Each row has a hidden value; after the row comes its grade, the name of the range that the value falls in. Each part has its own.
[ -33  -31   89 -346 -267  129 -194   39  174  136   47  -73  -83  121
  166   66  132 -123  107  128  -86 -104   35 -124 -355    6  187  -30
 -246   67 -250 -207 -269  267   96  243 -115  -75  153   59   94  366
   72 -300  152 -233]  nop
[ -10 -239   73   65 -105 -144   80  104  -48   26  115  134   -7 -132
   52   37 -168   23   82  -20  221   88   60  -68  155  -75  -65    3
   37    0   45 -219 -158  -46  -93  161 -116 -139  -52    5  -11 -116
 -139   18   30  -12]  Dugap
[ 117   24   19 -226  132   73  -39  -19   32  243   11   75 -130  172
  126   -1   79 -381  102  -59  -61 -125 -276  -67 -256  196   96 -108
  -86  135 -130 -166 -207   38   63   57 -152   59  258  105  249   14
    9 -173  131 -208]  div
[ -45 -160  -57 -149  -62 -178  115    1  112   13 -134  105  324  161
  135  116 -172  -57   66  198  162  239  -69 -148  -37  -47 -118  -82
  106 -132  -59 -130 -151  -66  254  123 -220  -56  -26 -178 -188   12
   20 -237   87  218]  div
[  75 -281  -62    8  -71 -256  -24   49  160   78    6  138  195  -50
   91   67 -260  -30  139    6  272   70 -125 -239  112 -128  -35  110
  -30  -46   53 -191 -210 -162   79  142 -179 -193   17  -31   82   35
  -84 -213  136   68]  nop
[   3  -92 -191 -130   80  -31  -97  -87  100 -170 -113  125   44  113
  119    3 -367  -32  215   57  106  142 -245 -164  118    5   15   15
 -153 -321    3   15 -219  -14  -36   16 -102  -29  -19  -52   32   27
   59 -169  177   74]  div
[-203  133  224 -467    1   96  109   26  -60  261 -190  -40   10  260
   46   53  442 -309  -52  124  -63  169   45   -2 -519  216  -67 -266
  217  230 -228 -186   48  256  400  -41 -140   17  191   32 -175   96
  100   51  -75 -331]  Latuf
[-114  188  384  -89 -286  439   54  -21 -302  -64  317  -33 -681  152
   65  -41  171  -88   10   56 -362 -138  102  293 -120  110  251 -226
 -343  174 -151 -147 -234  334 -380  262  -82  151  -82  182  -29 -169
   -7  227    1 -186]  Latuf
[  28 -178   -2   79 -277  -31  -99  111   62 -266  -37  -83 -168   52
   60  -74 -170  227  173  178 -131 -159   14  142  159  -19    6   27
  -95 -320 -106   95 -415   12 -125 -156  148   22  -50 -194   34  -65
 -158  -17  221   18]  div
[ 267  -32  -45  -52  304 -272  -71 -121  -76 -135 -294 -108  227  158
  382  -14  -83  -35   65 -104  207  -17 -121 -161   59  150 -228  333
  266   35  123   80  -49 -191  134  126   80   68   10 -195  193   77
  -71  -92   91  -36]  nede
[ 110 -196  -95 -102   58 -393   86  -13  189  -49 -198   57  334  191
  217   30 -120  -39  182   97  256  177 -293 -109   25  -40 -189  149
  -24 -275  -85 -116 -236 -303  281   80 -186   80   72 -193   11   52
  -49 -303  203   99]  div
[ 280   22   49  154  281   19 -244 -141 -186  -82   -2  -37 -264   -8
   94 -181 -164 -112   69 -342    6 -217 -282 -201  247  156   68  354
  -29  302  353  130   86 -117 -278 -177   97 -112  -53   73  331 -100
 -116  300   66 -247]  Dugap
[ 204 -189 -121   61   69 -273   -1  -37  265  -92  -54  129  143  220
  106 -121 -271  -72  244   54  101   11 -565  -72  180  -62  -58  167
 -272 -328   -9  -27 -295 -390   80 -165 -166   76   26 -179  110  -77
 -110 -228  333  118]  div
[  64  -13   64  -33  108 -127 -128   26  -80 -232 -408 -238   80  147
  122 -154  108  143    5   43  -37  -83   56   24   20  200 -268  187
  452  -21   75  286   19   -6  199 -457  350  -23  -44 -313  -19   -1
 -152  273   61 -223]  div
[ 140   20  172  153 -239   33  -77 -171 -113 -171  -20 -151 -133  301
   44  -88 -130   64  -21   82 -228  -90 -135  -93  147  -22  177  263
 -207  224  212  134   21  -94 -114  -72  -87  -52 -254 -126 -130  -57
  -17  209   39  164]  sal
[  25   85  299 -271 -127   61   25   24   15  -54  145 -136 -159  262
  250 -157  420  -88   83   80 -104   16 -121  157 -294   93   -5  100
 -384  -28 -299 -226  -73   97   -3  124 -124  272   46 -100 -109  248
  -34  -36  149 -378]  Latuf
[ -24   37   47 -350   76  352 -162   57 -107  228  190   75 -240 -103
  207   90   62 -312   33 -107  -17 -123  180 -133 -319  221  146 -232
   30  250 -151 -260 -140  469 -176  349  -44  -89  200  198  215  190
   51 -155    8 -353]  tumen
[ 104   -3   56   71   38  141 -176  -97  -11    8  -44    4    5  173
  -70 -178 -178 -111  -54  -11 -141  -82 -202 -253   87   77   91  113
   61  295  288  157  213   17  -41 -424   10 -255 -179 -137 -110  -47
  -45  277   41  -20]  nop
[  -6   53  247 -217 -124  195   -6   51    2  155  197  -15 -241  178
   47 -123  294 -235   36   35 -180  -62 -135   52 -287  119  129  -83
 -279  172 -189 -223  -39  170  -40  -42 -158   72   95   27  -59   98
  -27   50   89 -340]  zun
[  98   20  140   15   69  -92   41  -85 -167 -108 -166 -114   91  204
  154  -49   35  -20  -62   11  -20   48  -44  -65   48  115 -135  156
  229  205  155   83  113  -88  100  -94   -5    9 -135 -207 -132  -85
  -67  191  -15   27]  tumen
[  66   16  202   84   25  -51   78  -88 -129   64 -113  -30   68  245
  -68 -107   37 -136 -117    7  -89   61 -191 -133   47   77  -45   89
  193  393  263   66  256 -144  152 -349 -114 -130 -160 -150 -226 -206
  -68  355  -55   38]  Dugap
[  49   56  260  124  -74  263 -147  -77 -213 -226  203  -35 -212  -16
  219  -84 -177  115  -83  -46  -54 -136  196  -54  206  -19   20  124
   50  285  244   43   19  194 -342  221  127 -175 -374  -76  -29  -44
 -118  232   17   -6]  Dugap
[  17  153  273 -167 -278  418 -219  -30   -7   -6  264 -105 -511  171
  137  -71  149 -119   64   54 -379 -318  -51   86 -217   57  314  -57
 -427  200 -157  -90 -284  315 -235  168  -25   29    3  115  160  131
    6  -34  178 -251]  zun
[ 299  -93  -34  140  150 -200 -217    5 -162 -347 -260 -281 -123   36
  205 -212  -32  200  133 -144  -22 -242  -46   31  230  224 -148  442
  153 -104  120  284  -83 -132 -157 -335  363  112    6 -250  231    6
 -214  243  128 -267]  nede
[  71   81  150 -101  149  -75  -20 -133  -52  -69 -207 -110  187  295
  102 -146  128  -99  -58    1   -9  146 -224 -172  -47  112 -135  218
  130  226  169   92  305  -95  223 -294  -60  -27 -135 -230 -227   51
   -6  234   13 -108]  zun
[  76  -48  292 -121  -67   68  -24  178   32  202  218  -29 -223   27
   86 -179  382 -188   43  -56  -65 -204  -78  120 -249  124  -13   -8
 -115  187 -198 -259 -110   88  -30  -95   -3   45  163   -4  112   77
 -196   67  134 -504]  zun
[ 177  -49  -73  -80  348  -65   28  -95  -43   56  -90  116  347  158
  222  -60 -184 -234  -36  -48  184  139 -175 -274   11  161 -168   70
  263  141  166  -35  202  -68   80  -24 -109  -54  -69 -228 -107   12
  -27  -34   24   60]  nede
[ 187  -23    5   35  167  -62 -162 -103  -60   83 -204  -70   10  169
  -79 -163  -42 -181    0 -139  -65  -76 -293 -278   34  177   53  243
  110  326  278  151  237 -120   70 -498    0 -175   16  -64   39  -36
  -40  303    4 -178]  nop
[ 268  -68   23  220   71 -186 -216  -22    2 -236 -292 -237 -114  178
  -23 -269  -12  101  103  -73 -198 -291 -355    3  234  144  -75  375
   96   19  210  367  -55 -293   41 -723  269   -2  -17 -258  181 -155
 -225  327  205 -162]  tumen
[  63   66  405  180 -171  -11   94   33 -241 -274 -132 -255 -137  243
  193 -142  205  227 -133  161 -215 -211  212  330   81   93 -242   91
  375  157   54  194 -124  -37   42 -127  304   95 -269 -337 -124 -251
 -268  357   34    2]  nede
[ -29    1  174 -333  -91 -145   58  137   14  185 -367 -199   33  245
  179   82  451 -122   21  181  -69 -133  148  170 -473  216 -185 -143
  406   61 -336  -73 -339   94  495  -13  126  109  318  -98  131   78
  -72 -129   61 -292]  nede
[ -44   55  344   63 -252  284   50  -70 -340 -303  263  -70 -186  126
  244 -116  -62  203 -123  119  -50   76  393   77  107   -1   27  110
 -113  127   83  -72  140  294 -438  369   17    5 -463 -161 -399   50
  -61  316 -111    9]  boge
[  -1 -222 -125 -151  193 -267    3   22  205  242 -240  243  357   53
   24   28 -207 -212  113   -4  396  172 -211 -310  -62   -5 -163   -7
  252  -57   54 -157  -86 -147  337  -77 -127 -270  129    5   88   29
  -34 -151   76  -81]  boge
[ 140   37   94   78   99   84 -138  -83  -34 -105  -73  -73  -25  209
   -5 -228  -46  -72  -29  -24 -184  -98 -277 -119  107  121   -9  162
   58  208  231  200  182  -63  -16 -501   61  -90 -157 -224  -92  -89
  -98  303  102  -76]  Latuf
[ 242 -112  240  144  -69 -314  166   24 -126   53  -87 -177  189  194
  178  -17  211  -38 -106   22  -14  -76  -48    3   10   72 -176  238
  258  356   98  -52   35 -298  214  -37  -85   70  -44 -281  -83 -126
 -204   98   11   78]  tumen
[ 136   23  301  294 -246  136   59  -97 -270  -34  126  -80 -314  264
 -104 -156  -52  -27 -112   37 -329 -170  -92   46  165   56  199  110
 -116  404  253   88   93  -78 -245 -219  -80  -54 -260  -73 -178 -313
 -119  462  -55  114]  sal
[  24  -21  209    4 -132  -67   95  -54   74  -57   50   81   26  192
  268   87 -106  -20   40  139   50  -35 -119   57   44 -144  -88  -31
  -16   22  -19 -135 -391 -140  126  399 -138   -6 -145  -67   77 -132
  -95 -230  192  226]  tumen
[  74  -52  438  274 -124    8  258   49 -333   58  254   19  -73   21
   85  -47   84  -24 -225  -21  -18  -35  178   90  157    4 -127    2
  277  527  230 -158  137  -72 -134  129  -89  -82 -303 -142 -230 -359
 -254  379 -124  102]  zun
[ -69  -81   34 -430   45  -90  -36   58   25  154  -64   10  112    3
  219   54  194 -157  115  -30  290  214  111 -186 -339  108  -62   43
  -26  -16 -222 -325  -12  211  138  296 -141  -22  207   76   -5  385
   73 -174  -12 -423]  nop
[-218  -54  -36 -322   20 -172   12  -84  117  -11 -431   86  323  224
   97  112 -131  -17   83  194  298  342   16 -220 -151  -39 -175  -40
  257 -181  -25  -33  -94   42  437   80  -75 -201  -25  -34 -142  132
  123 -104    0    0]  boge
[ -67    4  146 -183  -88  270 -155  122  -44   37  136  -27 -388  -11
  -37 -167  175 -104   98  -28 -172 -134    5   64 -170  166  121 -104
 -165   34 -151  -90  -85  313 -193 -237   77  -29  108   66   41   75
  -68  195   83 -490]  zun
[ -29 -137  259  152 -252  -55  235   87    7  105  142  159   -6   94
   55   91 -102  -47  -45  179  -10  -60   -9  127   86 -138  -84 -227
  161  149   14 -185 -354 -135  104  195 -157 -104 -141  -83  -48 -371
 -196  -57  101  293]  tumen
[ 198 -297 -139   76   37 -379   78   94  212  107 -177  106  257  133
   42  -21 -194 -103  163   86  134  -50 -345  -67   85    7 -142   41
  121 -187  -29  -53 -321 -366  252 -232  -94  -10  158 -209  130 -161
 -177 -218  232  130]  nede
[  58  -20  204   40  -39  -66   48  -40 -205 -110  -54 -113   65   91
  180    5   33   48  -92   11   21   49  124  -65   73   48 -124  145
  234  268  158    3   97  -11   27   77  -12  -49 -191 -180 -156  -62
  -90  184  -49   39]  Latuf
[ 280  -99 -176  -10  300 -160 -159  -83  -38  119 -259  -38  169   84
   82   -7 -161 -243   39 -171   39 -102 -266 -351   33  225  -13  195
  277  267  236  115   79 -153  128 -278  -20 -127  148  -94  214  -20
  -33    7   51  -35]  div
[-103  -49 -166 -278  -65   -8  -74 -193  344   -5 -169  198  294  397
  -13   -7 -360 -160  170  255   73  332 -454 -355  -81 -130  134  -20
 -356 -265   -8  -41  -51  -45  254  -88 -366 -161  -86  -76 -255  191
  224 -262  184  207]  sal
[  19   92  243 -256   43  -82  -18  -16   45   95 -223  -97 -177  349
   92 -185  403 -177  121    9  -12  -78 -253  129 -338  169  -63  118
 -103  -18 -207  -76 -151  -53  249 -170   39  133  208   61  161  105
  -53  109  115 -526]  boge
[ 140  -31 -148   31   68   74  -75 -130 -232 -128 -135  -57  -84  165
    6  -36 -291  -74   39  -13 -164   24  -99 -185  141  218  144   76
   12   71  186  175   96   50 -202 -226  -56    1  -56 -120 -106 -105
   57  193  -41  118]  nede
[  -3  103  298 -265    6   17  -12   37  104  173  -76  -79  -84  281
   82 -150  451 -238   25   41 -104  -86 -240   78 -366  129  -74  -12
  -20  179 -177 -123  -63   11  307 -208  -31   56  150  -33   46   90
  -73   54  140 -430]  zun
[ -99   28  248  -78   20    8   98  -73 -228   -7 -132   -1  231  108
  182   52   -5    5 -200   67  184  217  321 -167  -36   34 -210   15
  488  359  207  -49  246  140  151  208   -7 -228 -290 -139 -310  -10
  -19  230 -190   42]  sal
[-141 -127  -91 -172 -147  -90   50 -120  103  -55  -87  169  217  175
   41  123 -359  -22  123  188  188  388 -118 -280   48 -151   65  -26
 -192 -182   29 -138  -76   -2  108  213 -348 -154 -138  -20 -273   78
  163 -174   37  255]  nop

New part:
[ -21 -124 -123  215  156  339  465  148   98 -121   41   19  148   73
  161   60  -72   94  -58   20  175 -299   -6   34  -27  109 -437 -245
   34  -37  286  -53 -232   -7   66  275   79  -13  -20  152 -128 -118
 -136  202  -61 -220]  <66>
[-184 -149 -173   41   12  156  -96  610  170 -119   86  340  163  217
  200  125  121 -113  249 -150  -70  -65  280   80   38  443 -116  -24
 -310   13   37  120  207  -82  112 -280  -55    4 -259   57 -135 -283
   51  221  -36  184]  <48>
[ 233  203   17   84  238 -205  418  604  -22 -139  271  -23   93  -24
   14  594   91  244   29 -453 -252 -251   47    5  301  254  -87  366
   45  -87  -37  215  139 -103  134  -87 -524  390 -110  -63 -193 -238
 -126  399   92   -6]  <71>
[-251 -346 -126 -101  -91  546 -127   21   15  461  183  219  178  371
  359 -259  132 -152   40  306  -35 -134  152 -147 -292  234 -285 -149
 -116   32   63  122 -417 -113 -183  365  192 -168  392  249  -38  302
  -25   24 -148  159]  <61>
[-212 -167   67  115  -62  192 -463  143  294  103   53   54  -18   85
   -4 -110   97 -132  165 -139   -3   -4   16  -71 -179  -69  103  174
  -60  132  123  103  123  107   -3  -22  -54   -1  -18  145   -4 -104
  151  -28 -308  -74]  <59>
[ 347  -24   70  211   64   51   44  -76  212   82  231  -54   42 -191
    1 -148 -122  119 -121   12  113   46 -130  108  -87   -5 -402  460
   42 -384   34   95 -185  171  146  274    6  -14   29  -37  202   17
 -195  181   36 -391]  <53>
[  21  -27  153  130  183  106  249  144  -52 -140  104  -74   55 -158
   42  399   16  182  -10 -150  -81 -116   34 -148  185  -18 -106 -191
   64  166  130 -107   10  -16  -30   42  -81  137  -43  119 -101 -163
 -138  154   -5 -127]  <51>
[-280 -272   50    1 -103  293 -389  -29  202  142   35  203  180  201
  213 -240   32 -230  132   25   62  138  138  -53 -207   -7    7 -307
 -164  190   23 -114   17   24  -62   33  220   -4  -20  182   -5  -77
  132  -96 -210   33]  <61>
[ -17   22   -7  322   70  220    6  131  336 -109   47 -155  -51  -59
 -170   24   93   68   -6 -205  110 -281  -90  -62  -17 -193 -103  253
  162  -27  261   82  163  219  169   88 -131   60  -80  121   21 -116
  -18  229 -327 -485]  <71>
[ 120   18  -43  166   61   74  150  344   21  -37  233   59   11  -81
   21  259   85   76   44  -84 -100 -127  130   85  129  177 -225  229
   16  -79    2  115    9   19   87 -104 -204   65  -53    8  -23 -144
 -136  282   38  -28]  <61>
[-211  -63 -230 -265   66   65  244  165 -282  411  249  125  202  331
  291  102   82  127  168  114 -163   70  119  -27 -170  363 -157  -59
   -2  -53 -109  297 -474 -241 -286  184  -42   37  318   33 -288  -22
 -208  134  133  519]  <71>
[ 166   23  169  -70 -141  -99 -291 -321 -149  450  360   67   18 -212
  192 -293  -77  -44   11  311  -66  568  140  123  -99  -94 -161  131
  102 -146 -335   42 -406   87 -185  -24   53   37  206 -162  181   22
 -155 -101  118  243]  <64>
[  85  -94 -145   68   37  150   26  -97   89  216  203   28   75    2
   71 -237  -81   86    5  151  118  129  -47  133 -249  129 -401  294
   17 -374   12  198 -329  105  -15  272  146 -148  114    5   49  -36
 -246  160   49 -104]  <53>
[  -8   86  227  141 -153 -159 -240 -188  -28  132  148  -21  -66 -267
   52 -165  -84  -86  119  133   62  427  106  162   10 -329   65 -134
  192  196 -115 -129 -179  132 -101 -289  -73  136  -47 -140   85 -254
   56 -188  -75  165]  <53>
[ -81 -111  165  210  -58   35 -278 -103  202   31   36 -106  -91 -172
 -116  -54  -29   36  142  -18  115  134 -126    6 -137 -248   43  121
   65  136  168  -19  -34  151  -13  -12   23  -68  -23   64  107 -155
   27  -81 -145 -160]  <59>
[-322 -236   11   49 -340  192 -468 -168  272  234  -13  193  226  284
  116 -444  103 -300  241  176  201  185  102   30 -270 -131  115 -294
 -134  244  -17 -172   -4   44    9  -97  261  -62   -3  111  186   15
  235 -117 -237  -14]  <59>
[ -69   31  210   57 -190   11 -251 -112  -40  149  171  106   94  -89
  153  -95   68 -196   80  107  -44  290  276   23  103 -228   97 -358
   89  294 -211 -240   -2   58  -74 -301  -17  215  -34  -29   92 -115
   96  -83 -121  137]  <61>
[ 348   12  170  251  211  133   23 -100  154 -131  202 -216  -57 -456
 -231  233   19  329 -156 -112  -28  -13 -111 -181  137  -80 -309  456
   74 -333   92   24  161  274  141  194   75  -81  -60   72  241   -2
 -394  369   33 -669]  <48>
[ 295 -168   90  246  -56  310  -76 -171  224  257  258   36  -33 -170
  193 -444 -153  -56 -180  320  180   24  -58  134 -193  -51 -568  317
   50 -313  109   65 -469  175   80  368  102 -154  199    4  272  210
 -104   -1  -66 -290]  <49>
[-238   37    5  -96  -73   46  -53  -59 -184  117  118  169  206   37
  252  -54   60  -97  148  145  -43  361  360  -12   82   -8   22 -597
   27  207 -215 -177  -64  -24 -178 -291  137  152  -76  -30 -102 -245
  -59   11  -29  313]  <48>
[ -89 -439  -42  270  -80  502 -297 -339  529   32  -70  -12  132   79
 -102 -424  -49  -31   15  132  397  -74 -252  -43 -435 -105 -318  101
 -174 -172  338 -101  -21  239  168  473  546 -405   11  308  311  125
  -69   79 -190 -701]  <49>
[-131  -35 -112  138  150    8  314  327  125 -164    4  -21  114  126
   13  249  -23  156  162 -254   86 -179  -84   60  -33  116  -91  -39
   -5   63  233   84  -18  -58   59   43 -123  102 -135   74 -225 -332
  -37  176  -38  -34]  <71>
[  43   19  228 -189 -172 -309 -442  195 -145  164  337  282  174  -70
  142  283  172 -102  255 -106 -355  529  371   33  216  172  266   -4
 -221  177 -517  -76  282  -99  -54 -551 -118  255 -133 -120  120 -184
    0   62  231  434]  <66>
[-323   -2 -141 -199  254  196  233  470 -288   82  168  167  151  232
  334  390  126   51  119 -175 -313  -77  340 -169  102  354  -43 -375
    0  174  -38  171  -95 -206 -286  -47 -183  239   53  125 -531 -285
 -122  169  -63  508]  <51>
[ 564   83  323  298  -30 -129  -35  -29  286  -32  282 -111   69 -330
 -142   80    8  121 -156 -157    4  -28 -126    9  185 -154 -193  582
   36 -246  -80  -77  159  189  326   75 -179  185  -69  -76  441  129
  -92  268   41 -639]  <59>
[  90  -75  124  327  -69   80   12   96  151  -61  107    8  -81 -213
   36  -28  -82  -29   54   92  143  -12    5  178   20 -121 -217   31
   66  103  172  -80 -169   93   94  -97  -87  -26  -74  -10  114 -153
   40  -22  -57  -99]  <49>
[-461  -36 -262 -162   65  227  280   -1 -329  364   97    6  104  302
  238   -2   70   75  176  208  -37   13  137  -67 -217   98  -91 -419
  211  172   56  187 -557 -153 -414  160   21   -2  326  111 -422 -136
 -155   14  -99  510]  <59>
[-315  -21 -134 -148  -42  101 -102 -116 -141  289  121  122  200  216
  196 -173   47  -90  161  100  -18  296  222   12 -179   29    9 -346
   64   71 -180   26 -202  -19 -251  -33  131   89   83   43 -201 -205
  -75    8  -90  324]  <64>
[ 366  -81   -2  256  -74  148   90  419  287   36  292  268  126   33
  277 -166  -38 -161  -82   40   51 -199  134  268   57  283 -503  365
 -153 -271    2   84 -144   10  311   30 -207   88  -64  -72  188   69
   63  205    8 -154]  <49>
[ -50 -113   80  149 -114  101 -218   38  176    1   97  126   93  -25
   71  -86   19 -130  112    7   72  132  121   86  -25  -52  -52 -107
  -72  110  -14 -127   74   81   71 -151   67   34 -131   46  106 -155
   61   20  -87  -67]  <61>
[ 296  -36  113  316  -77   80  -58   47  285   46  199    3  -12 -175
    9 -186  -54  -22  -59   59  133  -49  -55  153  -24  -71 -320  402
   36 -194   81   30 -123  166  214   75 -100   -4  -17  -46  268   39
   -9  114  -71 -350]  <53>
[-415 -195   -9   23 -396  240 -319 -120   65  359   19  318  190  323
  437 -637   -7 -477  224  431  224  249  299  184 -252 -137   -2 -692
  -19  412  -38 -215 -413  -60 -151 -196  164   24   90   12   10  -45
  357 -349 -280  436]  <64>
[ 323  211  116  316  120 -111  290   18   74 -120  195 -224  -58 -355
 -164  187  -51  238  -90 -128   55  -51  -96   86  172 -196 -224  320
  274 -163   61   17  -37  190  144    9 -232  169  -83  -92   91 -182
 -204  255   -4 -383]  <59>
[ -34 -212  102   39  299  408 -168 -139  188   12   72 -136   53 -115
  -49   86   18  223 -110 -175  -46  -52 -125 -398 -136   -3 -201  155
  -46 -197  208   76  100  180  -72  489  265 -118   72  299  -19   29
 -295  204 -170 -518]  <48>
[-275 -178 -177 -105  135  303   75  128  -58   97   87  130  193  208
  188  103   77   74  119    5  -57    6  149 -132 -117  272 -174 -254
 -107   -9   53   88  -99  -72 -159  146  195  -66   51  187 -225 -134
 -198  182  -17  128]  <51>
[-146 -148  -56   86  -30  192   67  463  154   54   83  214  190  329
  258   26   78 -153  131 -114  -14 -291  127   28  -41  235  -99  -83
 -129  164  126   62  -88 -151   55   11 -206  145    0  112 -148  -63
  199   82 -170  123]  <53>
[ 113   71  135  144  -74 -140   40 -262   30   33  125 -134  111 -188
 -143   48    9  145   62   20  100  211  -62   28   36 -233  -10    6
  134    8  -82 -157  -10  118   44  -51   66   77  -39  -41  206 -104
 -150  133   60 -258]  <59>
[-164   -7  -99  301  143  142   75   12  172 -167  -34 -293 -145 -165
 -382  241   75  280  138 -179  127 -164 -202  -62 -101 -193  -28  248
  213    3  335  130  110  223   17   64   -5 -147  -73  161  -74 -293
 -211  248 -180 -389]  <59>
[   7   87  115   -4 -188  -44 -164 -130  -50  364  266   86   49  -36
  252 -309   -2 -141   49  238   -5  338  188  113  -31 -171  -63 -100
  161   71 -208   -1 -327   43 -109 -130  -85  186  142 -150   79  -13
   43 -113  -89  257]  <71>
[ 480  118   64  -31 -135 -121  -82  203  -63  459  558  258   82  -77
  356 -234    1 -113  -87  221 -205  247  267  256   72  281 -409  579
   -9 -419 -420  266 -388  -16   58  -61 -310  193  193 -284  214  177
  -96  145  178  261]  <53>
[ 323   36  216  262  -76 -169  -27  103   68   -1  253  -13  -80 -341
  -31  106  -59   64   44   31    1  135    0  199  130  -64 -175  345
   50  -44  -40  -12 -107   85  127 -181 -212   52  -63 -136  232 -111
  -51   66  124  -79]  <64>
[-139 -181  -89  -68   84  218 -103 -329  -11  249  120  -10  116   25
   74 -196  -86  100   42  138   88  297  -44  -30 -325   19 -231  -53
   12 -194   -8   74 -287   94 -203  334  361 -167  148  129  -53  -95
 -286   41   21  -30]  <49>
[ -93   29  128  -98 -133  -21 -466 -230 -106  311  255   81   52 -109
   67 -117   99 -111  114   97 -151  510  261  -21  -34 -143  125  -70
   73   70 -353  -35   16  120 -194 -231   75  109   50  -32   72 -125
  -87  -25  -48  208]  <49>
[  85  115    8  173   -1  -18  268 -106  -36   45  144 -126   75 -120
  -53   53   11  146    8   58   91   15  -10   54   50 -147 -161  -19
  224  -28    2  -50 -172   82   12   18  -48   94   30  -34   50 -107
 -168  185   -4 -170]  <59>
[-464 -207  -47 -204 -157  161 -205   40  -82  265   46  324  331  424
  402 -172   65 -282  258   98  -20  240  307   -8 -170  123  128 -700
 -161  377 -148 -148 -154 -194 -233 -122  165  133   41  120 -207 -159
  178 -153 -106  507]  <49>
[ -60 -134  223 -180 -192   10 -603  139   56  246  258  373  235   97
  330  -92  141 -284  156  -12 -241  408  384  -73   63  156  145 -146
 -296  156 -373 -101  203  -58  -38 -312   34  199  -69   -9  132   -9
  141  -46  -20  287]  <51>
[ -71   80  123  183 -162  -44 -205 -165  167    8   64  -96   63  -99
 -176  -28  134  -16  129  -57   88  147   34  -24   41 -341  173  -60
  143  180  -54 -164  221  182   80 -228   11  127 -115    8  185 -141
   24   98 -180 -265]  <71>
[ 298   31  286   96 -182 -169 -361 -520  120  155  232  -46  156 -312
 -118 -208  -31   13  -23   92   80  531   -3   49   -2 -300  -26  145
   30 -161 -330 -248  101  244   92  -64  236   67  -65  -94  465    8
 -161   75  108 -384]  <64>
